Each row is followed by its class number.
[ -6  46 -38  15 -52   5 -18   2  18  31  11 -29  66   7   0 -56 -25 -21
 -61  13  25  46  30  20  10 -19   8  30  38 -57 -50 -39 -29 -58 -14] : 8
[ -7  13 -23 -16 -61  -6 -49   2  39  48 -35 -28  61  25 -11 -41 -13  15
 -75 -18   7  46  19   4  -8 -26  50  19  19 -53 -29 -20  -2 -47  -9] : 2
[-17  20  10 -50 -51 -11  45  31  19  20  -6 -47   5   8  -7 -55  24  20
 -64   7  28  31  27  26  12 -28  82  20  57 -70 -39 -33   1 -37  -6] : 2
[-17  24 -33 -21 -45 -21  -9  11  25  57   6 -39  24   6  -9 -47   0  29
 -59   8  26  25  12   9 -16 -31 101  36   5 -64 -27 -24 -17 -37 -29] : 2
[-33  56   7 -10 -81 -12 -54  10  42  32   7 -17  40  -7 -28 -30 -27  -1
 -99   5  10  61  37   7 -33  -4  42  19  22 -56 -50 -57 -33 -10 -44] : 4
[-54   9 -16 -58  -5 -75 -32  41  23 -65  76 -11   4 -14 -18 -41  -6 -21
 -36  51  28  72  36  -7 -16  13  79 -22   1 -39 -39 -88 -11   7 -35] : 4
[-11  32  -3 -35 -70  50 -37  17  65  12 -15 -32  40   4   5 -25 -33   0
 -49 -22  33  37  41   8 -33  21  38 -14  33 -93 -51 -58 -35   2 -41] : 3
[-52  21  -3  -3  29 -42   8  16 -40 -92  48 -30  46   3  -9 -33  -2   6
 -32  48  46  83  -1 -32  -5  22  73 -32  51 -20 -20  -7  34 -19  -7] : 5
[-17  33 -11 -23 -70  12 -21   0  59  26   1 -19  68  -7   8 -65   2  25
 -67  -4  40  36  22  14 -24 -28  31  17  30 -73 -33 -70  -4 -19 -31] : 6
[-26  17  -7 -49  40 -68  33  -5  26 -56  62 -35  13  13   3 -26  29  -6
  10  38  -1  41  16  19  -2  53  51 -34  15 -10 -15 -38   4 -18 -51] : 2
[  1  59  -5 -55 -53   3   7   4  57  22 -34 -35  40   9 -12 -47  26  24
 -19   4   0   0  24  34  21  -6  38  26  31 -58 -46 -51   9 -22 -19] : 2
[-19  19 -16 -53  -3 -33 -17  -7  36 -56  88 -18  -9  36  -7 -57  23   0
  11  40  -8  75   5 -15  -1   4  30 -22  14  -2 -25 -41  44  -9 -27] : 5
[-17  82  19 -47 -55  24 -12  -5  58  32 -12 -32  40   8 -25 -46 -36  19
 -26   8  -1  12   2  24  14 -22  67   9  46 -28 -63 -36 -20 -17 -13] : 7
[ 10  81 -19 -55  32 -41  18  23  18 -63  66 -50 -12  29 -19 -42  17 -12
  26  73 -18 -12  21  27  19  23  27 -23  32  -7 -27 -51  23   9 -40] : 3
[-12  46 -17 -16 -76  13 -12  20  35  52 -19 -14  61  -4  -9 -50 -14 -21
 -52  -1  20  51  27  22  48 -14  53  23  28 -64 -53 -46 -18 -21 -14] : 7
[ -3  84 -51 -22 -69  46 -28  -1  58  16 -17 -17  54   5 -17 -55 -28  51
 -80   2  -7   7  45  22  -9 -34   2  12  22 -41 -53 -30 -22 -56 -10] : 1
[-23  71 -26 -56  -6 -25 -29  -4  74 -54  25   7  15  21 -33 -41  40   9
 -20  35 -21  82  28  16  12  42 -17  -9   0 -36 -30 -32  18  23 -39] : 9
[-39  31 -46 -18 -64  44 -24  21  21  16 -35 -33   5  -5 -14 -61 -10   9
 -53   2  13  50  33   9   3 -51  89  34  27 -61 -54 -57 -16 -43   4] : 9
[-40   6 -29  -2 -49  11  10  12  23  18  44 -34  23  26  -1 -54  -2  -3
 -31  26  23  39  22  19 -12 -21  80  13  31 -81 -42 -48 -23 -47 -33] : 3
[ -7  40  32 -78  15 -56  43   0  25 -41  45 -25  -2  27 -12 -44  47  -3
   5  30 -12  37   9  25  16  27  37  -3  32 -27 -25 -56  21   4 -41] : 8
[-15  47  28 -23 -57 -18 -28  26  37  21  21 -44  33 -33  -1 -51 -35   1
 -59  24  54  10  35  34 -50   0  76  18  35 -77 -47 -64 -46   0 -31] : 10
[  3  -4  -7 -24 -66   2  14 -13  59  21  11 -32  65  -4  16 -47   8  19
 -56  12  38  13  25  28 -10   3  42   4  49 -47 -28 -66   6 -34 -10] : 6
[  5  26 -33   8 -49 -23 -44  -3  21  32 -31 -15  75  12   2 -39  31 -10
 -46 -23  27  65   0  14  15 -23  45  29   9 -62 -27 -40 -10 -25 -28] : 6
[-17  38 -26 -43 -74   1   6  18  44  35  17 -28  22  12  -8 -59 -26  29
 -52  14  27  23  14  32  -4 -49  67  20  18 -72 -64 -39 -39 -45 -14] : 1
[-19  46 -29 -31  11 -44   3  11 -19 -89  76 -32  15  10 -19 -51   8 -10
   8  75  12  26  13   1  13  15  35 -28  38  -9  -8 -56  20  -9 -21] : 0
[-28  18 -27 -40  16 -62 -23  11  -7 -65  60  -7  26  45 -30 -31  22   8
 -35  41 -16  96   5  -6   7  20  74 -18   6 -19 -11 -40  19 -23 -40] : 4
[ 16  17 -14 -23 -37 -29  46  -3  58  14   1 -47  61  23  12 -40  26   7
 -30  12  -7 -16  34  55  13   4  54  16  39 -62 -47 -21 -14 -46 -37] : 3
[-37  22 -17 -78  15 -39  19  25  42 -71  33 -26 -12  36 -40 -27  33   5
   5  40  -6  56  14  25  35  59  25 -29  21 -32 -36 -12  21   0 -29] : 7
[ -4  28   7 -26  36 -66  17  -3  18 -36  35 -19  29  24 -19 -37   8  11
  -9  44 -15  15   2  25  28  39  36 -19  28  16  10 -17  36  -8 -16] : 7
[-18  72  37 -52 -58  59  -2  21  41  41 -60 -31   7 -20 -38 -19 -26  11
 -67   2  16  43  15  35  10 -19  54   5  46 -32 -37 -49  -7 -11  -5] : 6
[ 11  78 -63 -26 -57  25 -35   0  20  30 -31 -51  28   6 -20 -50 -23   4
 -69  38   1 -16  24  20  44 -34  57  49  20 -16 -39 -37 -17 -38  -6] : 0
[-23  45   4 -11 -88  -2  -3 -23  60  31  22 -21  89  -6  19 -58 -36  21
 -87  23  27  17  24  17 -23  -5  42  16  33 -60 -44 -32 -42 -16 -43] : 0
[ 20  45  -2 -69  15 -50  47  28  20 -64  56 -38 -26  41  19 -40  45  24
   4  60 -24 -18  27  23  14  36   7 -21  42  11 -25 -17  33  16 -16] : 2
[-20  42 -35 -25  34 -46 -65  22 -21 -88  41 -31  30  31   0 -42  16 -35
 -21  41  25  64   8 -17   7  13  26 -25  28  -2 -17 -75  15   5 -25] : 6
[-27   1 -26 -45  15 -60 -34  17  -3 -70  29  -5  42  21 -44 -17  -1   7
 -31  23   5  97  -1 -25   5   1  65 -35  14 -19 -25 -17  19 -25  -4] : 4
[ -7  54 -24 -51  38 -39 -28  25   1 -88  65 -29  24   2 -36 -38  -3  -5
   1  71  19  46  19   5  -2  38  15 -40  21 -14 -14 -36  29   2 -15] : 10
[  6  59 -62 -65  49 -19  -5   5   7 -54  12 -20   2  23 -46 -35  37  -1
 -26  43 -16  60  17   7  54   2  41   3   0  -2   2 -31  34 -15 -20] : 9
[ -6  29 -53 -46 -41  14  36  17  39   4 -23 -39  11  -3 -18 -42  11  46
 -68   6  24  -1  36  36  22 -11  46  20  22 -59 -43 -19 -11 -56  -1] : 1
[-23  31  16 -22 -65  12  -4   7  18   4   3 -20  28  -5 -16 -20 -18  13
 -61  -9  31  80  11  -3  -7  -3  85  -5  53 -56 -55 -36 -29 -22  -9] : 4
[  4  64 -16 -31 -72  15 -18  13  18  23  -6 -17  56   1 -11 -55 -18  12
 -56  21   5  42  20  12  31 -26  82  25  33 -44 -42 -81   7 -24  -8] : 4
[ -2  64 -14 -28 -79  14   4   5  52  30  53 -27  49   7 -11 -51  -1   1
 -24  27  34   8  24   7 -12 -35  30  11  47 -87 -67 -48 -21  -7 -28] : 3
[-23  28 -37  13 -70  -6 -24 -11  29  16 -31 -50  68  20 -12 -57 -28  12
 -93  29  -3   2  29  30   3  -8  14  30  38 -35 -32 -15  -1 -59 -15] : 0
[ 16  46   4 -31 -51  -1  24   9  49  30 -26 -38  40 -10 -38 -19   8  29
 -38 -10  -9  -5  35  32 -12 -29  71   0  47 -56 -48  -5 -12 -40 -10] : 3
[-32   2   7 -35  23 -49 -16 -21  16 -60  34  -8  44  39 -26 -20  -2 -10
 -29  32 -10  77  -4   1  17  23  34 -23  29   6 -15 -39  17 -35 -17] : 4
[-43  60 -10   3 -76  56 -67  10  24  39 -43 -32  15 -18 -22 -37 -21   1
 -76 -19  22  56  24  -6 -31 -36  51  16  32 -39 -47 -65 -22 -21 -16] : 6
[ -4  76  19 -31 -90  23  27  21  26  28  28 -23  27 -19  -7 -47  -1  31
 -34  37 -12  30  36  25 -19 -13  86  -2  48 -40 -77 -20 -15 -12  -8] : 10
[ 30  42 -29 -47  49 -87   8   1 -11 -80  30 -18  80  -2 -26 -35  23  -6
 -19  32   2  37  12  -3  53 -13  52 -23  35  10 -13 -43  35 -34  -1] : 4
[-25  63  44  -8 -69  15  19   0  23  40 -16 -26  68 -29  -7 -39 -27   6
 -72  -2  25  65  16  10  -7 -19  77  12  46 -53 -44 -28  -3 -20 -31] : 5
[ -3  66  13 -62 -69   2   9  18  62  18  22 -20  14   0 -21 -57 -24  28
 -76  21  18  51  23  29   9 -36  64  14  46 -54 -57 -43 -24 -21 -13] : 4
[-17  16 -25 -13 -34  14 -33  19  38  23 -25 -32  49  -2 -30 -22 -27  -2
 -53  12  17  12  40  25 -13   4  57   9  11 -69 -16 -54  -7 -35 -27] : 3
[ -2  44 -46 -24 -75  28 -85  31  38  28   4 -22   3  16 -20 -49 -10  -6
 -44  -7  12  59  45   4 -14 -39  44  13  19 -61 -42 -64 -28 -42  -4] : 2
[ -6  -3 -34 -29  31 -73 -18  17  -2 -68  88 -14  47  14  -7 -30  16 -16
 -21  53  20  70  26   4 -16  32  48 -34   6 -27 -15 -18  -6 -21 -29] : 10
[ -9  43  -9 -49  42 -57 -12  13   9 -63  39 -13  47   3 -23 -32  16  -8
  -6  48  23  51   0  12  16   4  39 -28  18  -8  -2 -55  20  -5 -21] : 6
[-30  -9  -9 -22  -1 -59 -17  30  -5 -62  65  -2  34   5 -37 -41  21  12
 -26  41  10  62  25  -9 -38  -9  11 -33  22 -37 -18   2  29 -19  -1] : 10
[-35  20 -29  -8 -45  21 -29  16  22  31  -1 -15   4   6   0 -46 -31  37
 -81 -10  32  57  18  19 -26 -18  98  18  -2 -68 -17 -43 -49 -45 -26] : 1
[-25  19 -15 -25 -68  21 -26  12  36  22  -5  -2  37 -25 -11 -31 -19  23
 -55 -11  20  71  29   3 -13  -6 114   8   7 -65 -36 -75 -27 -30 -22] : 4
[-54  36 -21 -37  23 -31 -27  15   6 -70  22 -15  15  10 -35 -31  30  -3
  -7  35  -1  74   6  -6   0   8  28 -28  11  -7 -22 -45  27  -7 -25] : 6
[-31  72  54 -43 -81  10  57  -2  65  38  41 -19   3  15 -10 -59  -2  28
  -9  21  -7  55  -3  46  15  -3  96  -2  64 -47 -70 -22 -26 -12 -23] : 7
[ -8  30 -17 -42 -12 -56  -4  -6  51 -47  62 -33  16  29  -9 -34  23   2
 -29  50  10  62  14   5  10  44  17 -13  27 -13 -41  -1  28  -4 -24] : 5
[ -4  73   5 -31 -79  21 -28   5  51  50 -50 -25  28  -6 -23 -29   8  -8
 -45   3   7  39   9  22  29 -26  32  25  33 -29 -64 -41  -5  -1   0] : 6
[-17  19 -18 -66  40 -70  22  13 -16 -45  41 -40  -3  29 -48 -14  44 -19
  10  37  -7  51  -3  -3  27   3  53 -24  19  -4 -18 -15  34 -24 -23] : 2
[-15  84  -4 -40 -59  37  22  22  12  25 -34 -47   0   7 -26 -43  19  -1
 -36  12 -12  32  11  31  34 -49  40  20  49 -22 -67 -37   4 -26 -13] : 6
[-39  34  41   0 -77  19   4   3  30  21  -4 -17  34   0  11 -39 -23  -2
 -48  -4  33  89  10  25 -25  13  90   4  52 -84 -48 -52 -41  -1 -30] : 9
[  4  31 -38 -24  53 -67   5  20 -41 -75   4 -34  31  12 -43 -25  59  -9
   8  34  -7  47  10  17  38   6  57  -7  21 -11 -18   7  28 -44  -2] : 10
[-16  48 -25 -16 -66 -10 -40  -1  85  22  11 -19  74  18  12 -68 -26   9
 -48  15   5  10  37  38   1   0  26  22  21 -53 -58 -49 -36 -30 -32] : 7
[-13  36 -54 -70  12 -54 -16   3  19 -54  59 -55  26  22 -31 -31 -29 -15
   9  89  -7 -19   6  16  10  11  31 -15  -3   6 -33 -42   4 -16 -40] : 0
[-13  56   7 -23 -57  19  -8   9  50  31 -10 -26  30 -18 -52 -33   3   5
 -36  -6  17  23  35  22 -14 -27  42   8  41 -79 -36 -47  -7 -26 -21] : 3
[  9  50 -13 -48  25 -73   7   3  18 -72  56 -39   9  -9 -25 -37  68  -4
  16  27  35  34   5   6   3  26  18 -28  39 -23 -11 -63  35  15 -31] : 6
[-38  58  -7  -5 -92  51 -41  16  35  21  13 -21  46  17  15 -60 -47   2
 -61  27  46  82  11  -1   0 -11  47  23  37 -73 -64 -41 -14 -13 -16] : 5
[ -8  43   2 -39  17 -67   4   7   3 -77  76 -19 -10  11 -26 -30  30  13
  -8  60   1  51  15  23  -7  53  80 -31  25 -18  16 -43   1   2 -42] : 0
[-27  35   0 -30 -67  14  -4   1  27  17  -7 -11  64 -11 -10 -42 -20  11
 -60  19  12  37  27  24   1  -8  79  12  17 -62 -22 -57 -25 -27 -37] : 0
[-43  52 -47 -16 -69   7 -35  31  34  16  46 -17   1 -12 -19 -56 -37  12
 -76  32  26  48  44   8 -27 -23  42  -1   6 -53 -51 -54 -34 -28 -19] : 1
